Below is a small trained network, with its code and all its weights. Each question gives an input and a target symbol and asks what happens when units are switched off, that is, made to give their printed mean instead of their output.

import numpy as np


def w(rows, s, z=0):
    codes = np.array(rows[::2]) - 128.0
    scale = np.full(codes.shape[1], s)
    scale[-1] = z or s
    return codes * scale


def norm(h):
    return h / np.sqrt((h * h).mean(-1, keepdims=True) + 1e-5)


def f(y):
    return np.maximum(y, 0)


def softmax(a):
    e = np.exp(a - a.max(-1, keepdims=True))
    return e / e.sum(-1, keepdims=True)


def log_softmax(a):
    a = a - a.max(-1, keepdims=True)
    return a - np.log(np.exp(a).sum(-1, keepdims=True))


def net(x, mask):
    ids = ['δεζησω'.index(c) for c in x.split()]
    T = len(ids)
    res = E[ids] + P[:T]
    r = norm(res)
    for j in range(2):
        rows = slice(2 * j, 2 * j + 2)
        q, k, v = (r @ M[0][rows].T for M in (Q, K, V))
        z = softmax(np.where(np.tri(T) > 0, q @ k.T / 2**0.5, -1e9)) @ v
        o = O[0][rows]
        res = res + np.where(mask[j], z, o[:, -1]) @ o[:, :-1]
    y = f(norm(res) @ A[0][:, :-1].T + A[0][:, -1])
    res = res + np.where(mask[2:14], y, B[0][:, -1]) @ B[0][:, :-1]
    return log_softmax(norm(res)[-1] @ U[:, :-1].T + U[:, -1])


Q, K, V, O, A, B = {}, {}, {}, {}, {}, {}
E = w([
[74,163,140,130],'δ',
[108,243,98,140],'ε',
[148,114,250,188],'ζ',
[200,137,184,116],'η',
[210,110,114,44],'σ',
[71,65,107,118],'ω',
],0.018)
P = w([
[119,147,131,108],'0',
[128,187,137,180],'1',
[169,84,156,3],'2',
[110,181,142,178],'3',
[158,79,146,1],'4',
[104,178,147,179],'5',
],0.0097)
Q[0] = w([
[86,105,96,184],'h1',
[123,172,142,249],'h1',
[180,135,133,69],'h2',
[186,128,68,243],'h2',
],0.015)
K[0] = w([
[45,89,39,194],'h1',
[80,190,95,227],'h1',
[122,169,198,89],'h2',
[149,87,181,254],'h2',
],0.009)
V[0] = w([
[160,211,210,222],'h1',
[122,199,193,50],'h1',
[220,82,9,82],'h2',
[154,1,122,157],'h2',
],0.0066)
O[0] = w([
[122,113,236,82,152],'h1',
[171,142,9,121,254],'h1',
[188,139,117,154,162],'h2',
[119,63,126,186,62],'h2',
],0.011,0.0044)
A[0] = w([
[181,194,226,238,120],'n1',
[255,138,142,103,129],'n2',
[137,208,181,10,233],'n3',
[59,231,68,79,204],'n4',
[160,192,7,114,190],'n5',
[168,51,137,100,164],'n6',
[105,4,243,102,91],'n7',
[155,164,137,36,187],'n8',
[164,113,86,111,63],'n9',
[123,36,149,24,3],'n10',
[165,29,65,30,93],'n11',
[119,49,69,116,145],'n12',
],0.0084,0.003)
B[0] = w([
[93,115,113,83,176],'n1',
[94,93,103,136,226],'n2',
[125,92,71,97,254],'n3',
[161,122,82,146,191],'n4',
[162,150,189,197,224],'n5',
[165,156,118,132,167],'n6',
[178,167,66,181,160],'n7',
[145,79,118,157,220],'n8',
[151,185,85,154,158],'n9',
[101,182,162,2,143],'n10',
[119,167,174,154,197],'n11',
[122,108,163,101,154],'n12',
],0.0086,0.0099)
U = w([
[93,180,117,68,124],'δ',
[140,251,145,106,90],'ε',
[151,174,217,136,252],'ζ',
[150,84,146,48,93],'η',
[236,154,132,228,79],'σ',
[126,81,113,180,145],'ω',
],0.012,0.0042)

Each question gives the input, a string of symbols that net reads in full, and the target symbol t.
The units are the heads (2 rows each of Q, K, V and O) and the neurons (one row each of A and B). Each row of codes is followed by its name. A weight is (code - 128) times the scale printed after its matrix; where a second scale follows, it is the last column's (O, A, B and U).
mask holds one flag per unit, heads first, then neurons. A switched-off unit (its flag False) gives its mean, the last column of its rows in O or B, instead of its output. The means were averaged over made-up inputs and are rounded, as every weight is.
A unit's drop is (log p(t) with every unit on - log p(t) with that unit switched off) / (log p(t) with every unit on - log p(t) with every unit switched off).
The circuit of an input: a set's keep is (log p(t) with only the set's units on - log p(t) with every unit switched off) / (log p(t) with every unit on - log p(t) with every unit switched off). Starting from the 12 units with the biggest drops (on a tie, the unit counted first), units are removed one at a time, each time the one whose removal leaves the highest keep (on an exact tie, the one counted first), for as long as the keep stays at least 0.8.
circuit, biggest first: the units of the circuit, biggest drop first
unit that matters most: the unit with the biggest drop
top k neurons: the k neurons with the biggest drops, biggest first
which heads matter: for each layer, one digit per head in row order, 1 if its drop is at least 0.15 and else 0, layers parted by /
drop when u is switched off: that unit's drop, to one decimal
input δ ζ ω, target δ: which heads matter : 11
input ε ω η σ ζ, target η: unit that matters most : n5
input σ σ ω, target σ: circuit, biggest first : [h2; n3; n11]
input σ δ σ ζ, target ζ: which heads matter : 00
input ε ζ σ ε ε, target σ: which heads matter : 10
input σ ε σ, target σ: which heads matter : 11
input ε σ ω, target ε: top 3 neurons : [n10; n11; n3]
input δ η ω, target δ: top 4 neurons : [n10; n8; n11; n3]
input σ σ σ ω δ, target σ: drop when n5 is switched off : 0.2
input σ σ ε, target σ: drop when n9 is switched off : 0.0
input ζ σ η ζ η η, target η: drop when n1 is switched off : 0.1
input σ ζ σ δ ζ δ, target δ: drop when h1 is switched off : 1.3
